arr =
112	133	126	133	123	132	145	113	139	119	150
112	133	126	133	124	132	145	113	138	119	150
112	133	126	133	123	132	145	113	139	119	150
129	147	137	122	128	130	132	131	141	143	145
149	121	137	135	131	136	122	147	131	136	113
126	126	124	133	137	128	133	125	121	123	128
150	121	137	135	132	136	122	147	131	136	112
130	123	125	136	138	130	131	129	119	122	123
129	147	137	122	128	130	132	131	141	143	145
128	125	125	134	137	129	131	127	120	124	126
120	132	124	131	136	127	136	120	122	123	136
129	146	137	123	127	130	132	131	141	143	145
112	133	125	133	124	131	145	113	138	119	150
150	121	137	136	132	136	122	148	130	136	111
Indices start at 1.
row 1 col 1 = 112
row 14 col 5 = 132
row 5 col 9 = 131
row 12 col 1 = 129
row 10 col 5 = 137
row 12 col 8 = 131
row 9 col 2 = 147
row 6 col 4 = 133
row 5 col 5 = 131
row 6 col 7 = 133
row 8 col 2 = 123
row 11 col 2 = 132
row 11 col 6 = 127
row 7 col 1 = 150
row 8 col 9 = 119
row 6 col 11 = 128
row 14 col 6 = 136
row 3 col 7 = 145
row 11 col 10 = 123
row 8 col 4 = 136
row 3 col 5 = 123
row 12 col 4 = 123
row 4 col 5 = 128
row 12 col 10 = 143
row 6 col 6 = 128
row 5 col 1 = 149
row 6 col 5 = 137
row 5 col 4 = 135
row 10 col 8 = 127
row 7 col 7 = 122
row 11 col 5 = 136
row 8 col 7 = 131
row 9 col 5 = 128
row 3 col 10 = 119
row 10 col 1 = 128
row 6 col 1 = 126
row 7 col 10 = 136
row 8 col 8 = 129
row 10 col 6 = 129

x = [[130, 126, 117, 145, 115, 124, 142, 138, 123, 129, 138, 132, 129, 121, 121, 129], [131, 111, 126, 119, 132, 130, 136, 125, 154, 114, 139, 141, 118, 132, 131, 123], [134, 139, 112, 130, 120, 124, 129, 114, 123, 117, 121, 127, 143, 124, 138, 128], [133, 109, 128, 134, 124, 126, 114, 124, 134, 121, 123, 116, 135, 139, 127, 120], [134, 126, 130, 117, 120, 123, 114, 133, 128, 119, 119, 139, 136, 149, 116, 133], [127, 123, 126, 140, 132, 133, 145, 121, 134, 128, 135, 120, 125, 112, 140, 123]]
Rows and columns are counted from 1.
(1, 1): 130
(6, 7): 145
(5, 16): 133
(3, 3): 112
(4, 8): 124
(2, 14): 132
(3, 5): 120
(3, 11): 121
(2, 2): 111
(5, 15): 116
(4, 5): 124
(3, 13): 143
(3, 16): 128
(6, 4): 140
(4, 7): 114
(1, 12): 132
(5, 10): 119
(2, 11): 139
(6, 1): 127
(5, 1): 134
(5, 3): 130
(3, 7): 129
(2, 1): 131
(2, 13): 118
(1, 3): 117
(2, 8): 125
(5, 7): 114
(6, 12): 120
(5, 8): 133
(3, 8): 114
(3, 4): 130
(5, 13): 136
(1, 2): 126
(1, 15): 121
(4, 6): 126

X =
[[137 110 119 129 126 122 124 131 129 126 130 130]
 [127 129 129 127 128 129 126 126 128 125 129 133]
 [129 128 129 127 128 126 128 128 127 127 127 127]
 [139 109 120 130 124 133 121 110 132 114 137 156]
 [133 118 123 129 125 126 126 126 128 126 128 133]
 [130 123 126 128 128 126 126 125 129 126 130 133]
 [115 157 139 126 132 128 129 127 127 128 127 127]
 [129 129 129 127 127 132 120 112 131 114 138 154]
 [138 110 119 129 124 132 120 112 133 115 138 157]
 [133 116 123 129 125 127 128 129 128 128 126 128]
 [128 128 128 127 128 132 119 110 133 116 138 154]
 [136 110 121 128 124 132 120 111 131 114 137 156]
 [134 117 123 130 127 125 128 129 128 128 127 127]
 [114 157 140 126 134 126 125 126 130 126 129 133]]
Indices start at 1.
(1, 1): 137
(5, 6): 126
(14, 3): 140
(3, 8): 128
(4, 5): 124
(3, 9): 127
(4, 11): 137
(5, 10): 126
(4, 1): 139
(5, 2): 118
(11, 5): 128
(12, 12): 156
(9, 10): 115
(11, 7): 119
(14, 1): 114
(2, 8): 126
(12, 11): 137
(3, 12): 127
(7, 2): 157
(3, 1): 129
(14, 7): 125
(1, 5): 126
(6, 3): 126
(10, 6): 127
(10, 1): 133
(5, 4): 129
(9, 2): 110
(11, 3): 128
(12, 5): 124
(1, 6): 122
(1, 12): 130
(1, 7): 124
(12, 6): 132
(13, 8): 129
(10, 12): 128
(14, 5): 134
(12, 4): 128
(10, 9): 128

B =
[[105 129 105 118 146 123 140 146 149 106 150]
 [109 144 110 138 141 143 145 140 108 111 108]
 [110 132 111 130 144 133 137 143 108 113 108]]
Indices start at 1.
(1, 1)	105
(3, 8)	143
(1, 9)	149
(2, 2)	144
(2, 1)	109
(3, 10)	113
(1, 11)	150
(2, 11)	108
(3, 9)	108

A =
[[135 125 140 119 125 139 129 128]
 [131 130 136 129 120 125 131 128]
 [132 123 129 131 128 132 132 128]
 [128 130 132 129 125 127 132 123]
 [130 126 130 129 128 123 131 128]
 [128 144 125 141 144 131 119 113]
 [133 131 132 128 131 126 135 127]
 [128 130 139 130 123 125 136 125]
 [133 121 133 126 132 128 133 131]
 [139 117 136 132 133 122 122 123]
 [135 141 118 134 137 135 141 134]
 [117 126 105 126 144 118 138 120]]
Indices start at 1.
(1, 1)	135
(6, 5)	144
(3, 8)	128
(7, 6)	126
(11, 6)	135
(3, 5)	128
(7, 3)	132
(10, 8)	123
(10, 1)	139
(12, 4)	126
(10, 4)	132
(2, 7)	131
(6, 7)	119
(12, 6)	118
(10, 3)	136
(8, 5)	123
(11, 3)	118
(6, 1)	128
(3, 3)	129
(4, 8)	123
(1, 3)	140
(2, 1)	131
(7, 2)	131
(9, 4)	126
(2, 8)	128
(3, 6)	132
(1, 7)	129
(4, 6)	127
(9, 1)	133
(9, 8)	131
(5, 6)	123
(9, 7)	133

M = [[120, 123, 141, 124], [121, 116, 140, 126], [133, 145, 130, 126], [132, 106, 114, 136]]
Indices start at 1.
(1, 1)	120
(3, 1)	133
(2, 2)	116
(4, 4)	136
(4, 1)	132
(1, 2)	123

a =
[[150 126 106 134 131 120 120 126 111 108 146 107]
 [124 147 117 140 133 105 125 120 122 117 110 123]
 [120 140 118 140 128 106 120 121 119 120 115 125]
 [153 137 115 123 141 127 137 126 125 105 126 106]]
Indices start at 1.
row 1 col 1 = 150
row 2 col 11 = 110
row 3 col 4 = 140
row 4 col 6 = 127
row 3 col 3 = 118
row 3 col 8 = 121
row 4 col 3 = 115
row 3 col 12 = 125
row 2 col 2 = 147
row 2 col 7 = 125
row 4 col 5 = 141
row 1 col 5 = 131
row 1 col 9 = 111
row 2 col 5 = 133
row 4 col 11 = 126
row 1 col 3 = 106
row 4 col 8 = 126

m =
[[132 124 129 146 131]
 [127 130 127 137 127]
 [133 124 129 139 131]
 [141 124 138 132 140]
 [133 124 128 155 131]
 [128 125 126 154 128]
 [125 132 124 140 125]
 [128 148 133 124 129]
 [150 124 146 127 148]]
Indices start at 1.
(1, 1)	132
(3, 2)	124
(8, 5)	129
(6, 4)	154
(8, 3)	133
(4, 3)	138
(5, 4)	155
(7, 1)	125
(7, 2)	132
(9, 4)	127
(4, 1)	141
(7, 3)	124
(6, 5)	128
(7, 5)	125
(6, 2)	125
(9, 3)	146
(3, 1)	133
(4, 5)	140
(3, 4)	139
